Below are the code and all the weights of a small trained network. Each question names an input and a target symbol and asks about switching units off, where a switched-off unit gives its printed mean instead of its output.

import numpy as np


def w(rows, s, z=0):
    codes = np.array(rows[::2]) - 128.0
    scale = np.full(codes.shape[1], s)
    scale[-1] = z or s
    return codes * scale


def f(y):
    return np.maximum(y, 0)


def softmax(a):
    e = np.exp(a - a.max(-1, keepdims=True))
    return e / e.sum(-1, keepdims=True)


def log_softmax(a):
    a = a - a.max(-1, keepdims=True)
    return a - np.log(np.exp(a).sum(-1, keepdims=True))


def net(x, mask):
    ids = ['βδεθλξφψω'.index(c) for c in x.split()]
    T = len(ids)
    res = E[ids] + P[:T]
    u = 0
    for l in range(2):
        r = res
        for j in range(2):
            rows = slice(2 * j, 2 * j + 2)
            q, k, v = (r @ M[l][rows].T for M in (Q, K, V))
            z = softmax(np.where(np.tri(T) > 0, q @ k.T / 2**0.5, -1e9)) @ v
            o = O[l][rows]
            res = res + np.where(mask[u + j], z, o[:, -1]) @ o[:, :-1]
        u += 2
        y = f(res @ A[l][:, :-1].T + A[l][:, -1])
        res = res + np.where(mask[u : u + 4], y, B[l][:, -1]) @ B[l][:, :-1]
        u += 4
    return log_softmax(res[-1] @ U[:, :-1].T + U[:, -1])


Q, K, V, O, A, B = {}, {}, {}, {}, {}, {}
E = w([
[119,118,168,145,107,173,188,117,98],'β',
[51,44,210,71,187,157,103,122,92],'δ',
[113,139,131,137,106,184,160,113,87],'ε',
[167,52,203,149,134,62,70,158,188],'θ',
[59,142,166,152,53,137,59,162,132],'λ',
[176,198,129,66,169,110,100,168,180],'ξ',
[73,159,137,163,140,159,153,133,83],'φ',
[123,73,102,138,163,140,54,54,246],'ψ',
[164,84,131,27,53,165,21,142,134],'ω',
],0.011)
P = w([
[127,121,115,183,111,133,89,110,155],'0',
[124,143,107,160,99,85,123,71,153],'1',
[102,107,88,162,116,111,111,146,165],'2',
[149,146,165,148,134,161,71,117,156],'3',
[132,154,113,102,128,65,117,52,87],'4',
[100,101,108,131,116,141,111,200,175],'5',
[169,172,182,127,178,191,59,132,132],'6',
[83,126,93,63,97,48,158,123,105],'7',
[99,84,107,104,131,168,113,254,172],'8',
[151,153,182,67,159,150,94,131,107],'9',
[105,101,133,52,125,99,135,186,116],'10',
],0.0085)
Q[0] = w([
[173,192,180,95,162,137,92,70,55],'L0H1',
[114,110,60,136,131,85,254,104,77],'L0H1',
[151,209,182,76,144,141,142,83,83],'L0H2',
[137,144,81,148,124,117,233,149,58],'L0H2',
],0.055)
K[0] = w([
[90,94,68,98,109,49,178,132,135],'L0H1',
[107,82,111,142,138,209,141,232,195],'L0H1',
[111,115,100,88,103,48,168,143,100],'L0H2',
[138,120,151,97,131,145,141,253,88],'L0H2',
],0.065)
V[0] = w([
[18,191,121,188,222,17,104,211,140],'L0H1',
[230,80,245,142,90,131,254,159,136],'L0H1',
[184,141,81,198,18,106,36,130,75],'L0H2',
[186,146,87,44,102,148,92,149,148],'L0H2',
],0.013)
O[0] = w([
[107,94,110,157,141,198,148,223,220,26],'L0H1',
[210,137,152,123,165,158,155,64,81,5],'L0H1',
[146,108,166,35,116,109,213,146,145,255],'L0H2',
[131,141,151,112,125,117,137,2,173,94],'L0H2',
],0.0072,0.0027)
A[0] = w([
[193,146,71,252,131,156,158,111,51,2],'L0N1',
[160,157,99,166,173,201,242,109,45,117],'L0N2',
[199,230,77,133,136,63,148,154,175,66],'L0N3',
[131,192,94,183,149,236,250,152,118,79],'L0N4',
],0.018,0.0073)
B[0] = w([
[143,249,194,38,163,100,161,190,217,155],'L0N1',
[26,66,155,121,215,99,78,134,133,253],'L0N2',
[173,231,115,152,185,152,125,155,114,146],'L0N3',
[196,143,23,146,154,70,176,63,70,221],'L0N4',
],0.012,0.0059)
Q[1] = w([
[68,24,246,115,117,115,39,196,131],'L1H1',
[197,103,50,142,207,192,126,85,139],'L1H1',
[150,43,240,72,254,125,91,100,206],'L1H2',
[86,187,159,155,166,38,88,125,94],'L1H2',
],0.047)
K[1] = w([
[24,59,64,164,147,124,89,50,105],'L1H1',
[198,140,104,112,107,207,152,158,93],'L1H1',
[81,151,167,112,191,107,178,44,3],'L1H2',
[122,62,88,203,139,158,190,104,177],'L1H2',
],0.051)
V[1] = w([
[177,155,211,148,98,58,81,199,141],'L1H1',
[243,112,117,169,140,100,126,145,118],'L1H1',
[75,181,69,19,141,226,188,132,118],'L1H2',
[110,184,252,230,76,42,211,168,141],'L1H2',
],0.0031)
O[1] = w([
[183,131,168,210,124,46,159,144,107,38],'L1H1',
[102,137,97,113,158,79,149,69,155,72],'L1H1',
[186,142,109,63,104,117,160,4,72,122],'L1H2',
[194,122,240,214,181,109,173,116,107,1],'L1H2',
],0.002,0.0027)
A[1] = w([
[140,121,70,254,54,152,117,58,137,2],'L1N1',
[118,144,82,131,87,203,200,151,52,27],'L1N2',
[77,202,157,180,4,206,177,136,69,213],'L1N3',
[172,92,97,74,113,139,50,182,148,16],'L1N4',
],0.018,0.0043)
B[1] = w([
[37,166,83,121,114,107,11,91,144,188],'L1N1',
[159,120,223,117,132,44,98,155,69,185],'L1N2',
[186,70,55,26,139,156,100,183,153,186],'L1N3',
[136,149,142,95,138,88,155,57,100,254],'L1N4',
],0.011,0.0059)
U = w([
[150,105,73,137,177,125,150,104,113,88],'β',
[3,129,165,162,95,249,159,165,16,254],'δ',
[148,154,126,65,102,129,162,65,117,113],'ε',
[206,55,178,198,125,57,130,150,194,181],'θ',
[135,97,89,80,130,141,107,184,131,102],'λ',
[125,216,88,138,124,146,166,163,129,154],'ξ',
[115,127,155,87,185,103,113,141,163,28],'φ',
[99,130,96,148,122,133,90,90,199,107],'ψ',
[127,134,118,133,124,100,93,154,96,69],'ω',
],0.0053,0.0093)

Each question gives the input, a string of symbols that net reads in full, and the target symbol t.
The units are the heads (2 rows each of Q, K, V and O) and the neurons (one row each of A and B). Each row of codes is followed by its name. A weight is (code - 128) times the scale printed after its matrix; where a second scale follows, it is the last column's (O, A, B and U).
mask holds one flag per unit, layer by layer, with each layer's heads first. A switched-off unit (its flag False) gives its mean, the last column of its rows in O or B, instead of its output. The means were averaged over made-up inputs and are rounded, as every weight is.
A unit's drop is (log p(t) with every unit on - log p(t) with that unit switched off) / (log p(t) with every unit on - log p(t) with every unit switched off).
The circuit of an input: a set's keep is (log p(t) with only the set's units on - log p(t) with every unit switched off) / (log p(t) with every unit on - log p(t) with every unit switched off). Starting from all 12 units, units are removed one at a time, each time the one whose removal leaves the highest keep (on an exact tie, the one counted first), for as long as the keep stays at least 0.8.
units of the circuit, in order: the units of the circuit, biggest drop first
most important unit: the unit with the biggest drop
top k neurons: the k neurons with the biggest drops, biggest first
top k neurons in layer l: the k neurons of layer l with the biggest drops, biggest first
heads that matter: for each layer, one digit per head in row order, 1 if its drop is at least 0.15 and else 0, layers parted by /
input ψ ξ ε λ ε φ, target θ: heads that matter	11 / 00
input ψ ψ ε, target λ: most important unit	L0H1
input θ θ φ δ ε φ, target ξ: units of the circuit, in order	(L0N1; L0H2; L0N2)
input ε φ λ β, target ω: top 2 neurons in layer 1	(L1N1; L1N2)
input θ ψ φ ψ ω, target ε: units of the circuit, in order	(L1N4; L0N2)
input ε ψ φ β ξ β φ φ, target φ: units of the circuit, in order	(L0H1; L0N1; L0N2; L0H2)
input φ θ ε λ θ ξ ψ ε λ ε ε, target θ: units of the circuit, in order	(L0H1; L1N2; L0N4; L0N2)
input ε φ ε ε, target ω: top 3 neurons	(L0N4; L1N2; L1N1)
input ξ β ε ψ λ ψ ε ε, target λ: units of the circuit, in order	(L1N3; L0H1; L0N2; L0N4)
input ψ δ ε ε, target ξ: top 3 neurons	(L0N1; L0N4; L0N2)
input θ ψ φ ε φ, target ω: top 4 neurons	(L0N4; L1N2; L1N1; L0N2)
input β ε β θ β ε ε, target φ: units of the circuit, in order	(L0H1; L0N1; L0N2)
input θ ω ε θ, target ε: top 3 neurons	(L0N2; L0N4; L1N4)
input ε ε ω ω ω ε ε δ ε θ ψ, target ψ: most important unit	L0H2
input θ φ β ξ ψ ε β ε β, target φ: top 2 neurons	(L0N1; L0N2)
input ψ ξ θ φ, target ψ: top 2 neurons in layer 0	(L0N4; L0N2)
input β ε ε ξ ε β, target ψ: top 2 neurons	(L1N1; L0N2)
input ε ε λ θ ε β ε β, target φ: units of the circuit, in order	(L0H1; L0N2; L0N1; L0H2)
input λ ε ε ψ ε ε ψ ψ ε φ, target λ: units of the circuit, in order	(L0H1; L1N3; L0N2; L0N4)
input θ ψ ψ ε ψ ψ ε θ ω, target ε: units of the circuit, in order	(L1N4)
input ψ θ θ β, target β: units of the circuit, in order	(L0N4; L0H1)
input ε ε ε β ε λ, target λ: units of the circuit, in order	(L1N3; L0N2; L0N4)
input ε ε ε ε θ ε λ ψ ε, target θ: top 2 neurons	(L1N2; L0N4)
input ε ε ε ε θ θ δ ε ε, target ξ: units of the circuit, in order	(L0N1; L0H2; L0N2)
input ψ θ β, target λ: units of the circuit, in order	(L0H1; L1N3; L0N2; L0N4)
input θ ψ ε ε ω ε ψ, target ε: top 2 neurons	(L0N2; L0N4)
input ε β ψ ε ε ω δ β, target ε: units of the circuit, in order	(L0H2)
input ε ε θ ξ ε φ, target ψ: top 2 neurons	(L1N1; L0N2)
input θ ε ε ψ ε, target δ: top 3 neurons in layer 0	(L0N2; L0N4; L0N1)
